Below is a small trained network, with its code and all its weights. Each question gives an input and a class and asks what happens when units are switched off, that is, made to give their printed mean instead of their output.

import numpy as np


def w(rows, s, z=0):
    codes = np.array(rows[::2]) - 128.0
    scale = np.full(codes.shape[1], s)
    scale[-1] = z or s
    return codes * scale


def f(y):
    return y / 2 * (1 + np.tanh(0.7978845608 * (y + 0.044715 * y**3)))


def log_softmax(a):
    a = a - a.max(-1, keepdims=True)
    return a - np.log(np.exp(a).sum(-1, keepdims=True))


def net(x, mask):
    res = np.array(x, float).reshape(1, 4) / 4 @ E
    y = f(res @ A[0][:, :-1].T + A[0][:, -1])
    res = res + np.where(mask, y, B[0][:, -1]) @ B[0][:, :-1]
    return log_softmax(res[-1] @ U[:, :-1].T + U[:, -1])


A, B = {}, {}
E = w([
[56,255,57],'x0',
[125,109,100],'x1',
[107,190,229],'x2',
[250,221,148],'x3',
],0.0067)
A[0] = w([
[36,188,127,4],'neuron 0',
[99,113,142,129],'neuron 1',
[83,191,103,135],'neuron 2',
[101,170,93,55],'neuron 3',
[100,159,241,179],'neuron 4',
[116,113,247,173],'neuron 5',
[218,162,131,70],'neuron 6',
[168,24,139,47],'neuron 7',
[80,61,60,127],'neuron 8',
[182,64,148,104],'neuron 9',
[143,133,166,185],'neuron 10',
[130,156,86,99],'neuron 11',
[89,171,70,108],'neuron 12',
[108,97,172,86],'neuron 13',
[163,106,64,57],'neuron 14',
[90,163,95,9],'neuron 15',
[112,147,202,189],'neuron 16',
[167,96,82,177],'neuron 17',
[180,141,87,154],'neuron 18',
[160,153,132,55],'neuron 19',
[22,97,139,211],'neuron 20',
[97,164,125,180],'neuron 21',
[174,133,138,99],'neuron 22',
[104,65,91,250],'neuron 23',
[119,119,116,147],'neuron 24',
[99,188,93,85],'neuron 25',
[78,80,111,95],'neuron 26',
[156,54,133,37],'neuron 27',
[129,84,74,239],'neuron 28',
[200,145,119,75],'neuron 29',
[69,114,136,217],'neuron 30',
[117,90,141,42],'neuron 31',
[188,100,39,154],'neuron 32',
[74,178,164,153],'neuron 33',
[135,166,82,13],'neuron 34',
[120,174,74,28],'neuron 35',
[171,72,185,54],'neuron 36',
],0.015,0.0036)
B[0] = w([
[123,112,121,196],'neuron 0',
[84,223,133,147],'neuron 1',
[151,19,151,199],'neuron 2',
[91,50,172,158],'neuron 3',
[207,153,63,242],'neuron 4',
[206,92,83,251],'neuron 5',
[60,158,251,219],'neuron 6',
[94,50,166,245],'neuron 7',
[180,143,223,227],'neuron 8',
[71,63,90,227],'neuron 9',
[208,92,136,175],'neuron 10',
[152,75,154,148],'neuron 11',
[128,4,142,189],'neuron 12',
[82,152,114,161],'neuron 13',
[144,171,117,161],'neuron 14',
[29,16,155,151],'neuron 15',
[233,149,113,203],'neuron 16',
[194,154,7,190],'neuron 17',
[186,183,198,181],'neuron 18',
[59,140,231,142],'neuron 19',
[183,216,195,253],'neuron 20',
[217,44,131,169],'neuron 21',
[23,44,174,162],'neuron 22',
[214,164,190,235],'neuron 23',
[124,141,140,137],'neuron 24',
[94,28,172,181],'neuron 25',
[124,181,208,187],'neuron 26',
[85,94,120,195],'neuron 27',
[254,137,160,212],'neuron 28',
[90,159,233,187],'neuron 29',
[174,197,170,197],'neuron 30',
[33,111,183,141],'neuron 31',
[189,252,41,219],'neuron 32',
[184,118,81,191],'neuron 33',
[101,90,162,143],'neuron 34',
[54,49,113,159],'neuron 35',
[13,17,143,219],'neuron 36',
],0.0047,0.0071)
U = w([
[137,70,158,112],'0',
[201,126,137,178],'1',
[79,208,251,138],'2',
[171,135,155,241],'3',
[111,180,160,1],'4',
],0.016,0.0031)

Each question gives the input, the list of numbers given to net, and the class t.
The units are the neurons (one row each of A and B). Each row of codes is followed by its name. A weight is (code - 128) times the scale printed after its matrix; where a second scale follows, it is the last column's (A, B and U).
mask holds one flag per neuron, in row order. A switched-off neuron (its flag False) gives its mean, the last column of its row in B, instead of its output. The means were averaged over made-up inputs and are rounded, as every weight is.
A unit's drop is (log p(t) with every unit on - log p(t) with that unit switched off) / (log p(t) with every unit on - log p(t) with every unit switched off).
The circuit of an input: a set's keep is (log p(t) with only the set's units on - log p(t) with every unit switched off) / (log p(t) with every unit on - log p(t) with every unit switched off). Starting from the 12 units with the biggest drops (on a tie, the unit counted first), units are removed one at a time, each time the one whose removal leaves the highest keep (on an exact tie, the one counted first), for as long as the keep stays at least 0.8.
circuit, biggest first: the units of the circuit, biggest drop first
most important unit: the unit with the biggest drop
k most important neurons: the k neurons with the biggest drops, biggest first
drop when u is switched off: that unit's drop, to one decimal
input [-3,3,-8,-5], class 1: circuit, biggest first	[neuron 28; neuron 32]
input [-2,0,4,8], class 2: circuit, biggest first	[neuron 6]
input [6,-5,3,-6], class 0: circuit, biggest first	[neuron 2; neuron 12]
input [5,-7,7,7], class 1: circuit, biggest first	[neuron 4; neuron 33]
input [6,5,7,-5], class 1: circuit, biggest first	[neuron 33; neuron 21]
input [-5,-3,-5,8], class 2: 2 most important neurons	[neuron 6; neuron 29]
input [-3,-4,2,-6], class 2: circuit, biggest first	[neuron 20; neuron 26]
input [6,3,0,-4], class 0: 2 most important neurons	[neuron 12; neuron 2]
input [8,1,3,-8], class 0: 2 most important neurons	[neuron 12; neuron 2]
input [4,7,6,-5], class 3: circuit, biggest first	[neuron 33; neuron 6]
input [7,1,8,7], class 1: circuit, biggest first	[neuron 4; neuron 33]
input [7,-7,-5,-8], class 2: 4 most important neurons	[neuron 20; neuron 26; neuron 8; neuron 30]
input [-5,2,-7,-6], class 1: 2 most important neurons	[neuron 28; neuron 17]
input [-1,2,7,-6], class 1: most important unit	neuron 5
input [2,-8,4,-7], class 3: drop when neuron 4 is switched off	0.3
input [-2,-1,1,4], class 2: drop when neuron 12 is switched off	0.2
input [-2,-1,5,-4], class 1: drop when neuron 4 is switched off	0.2
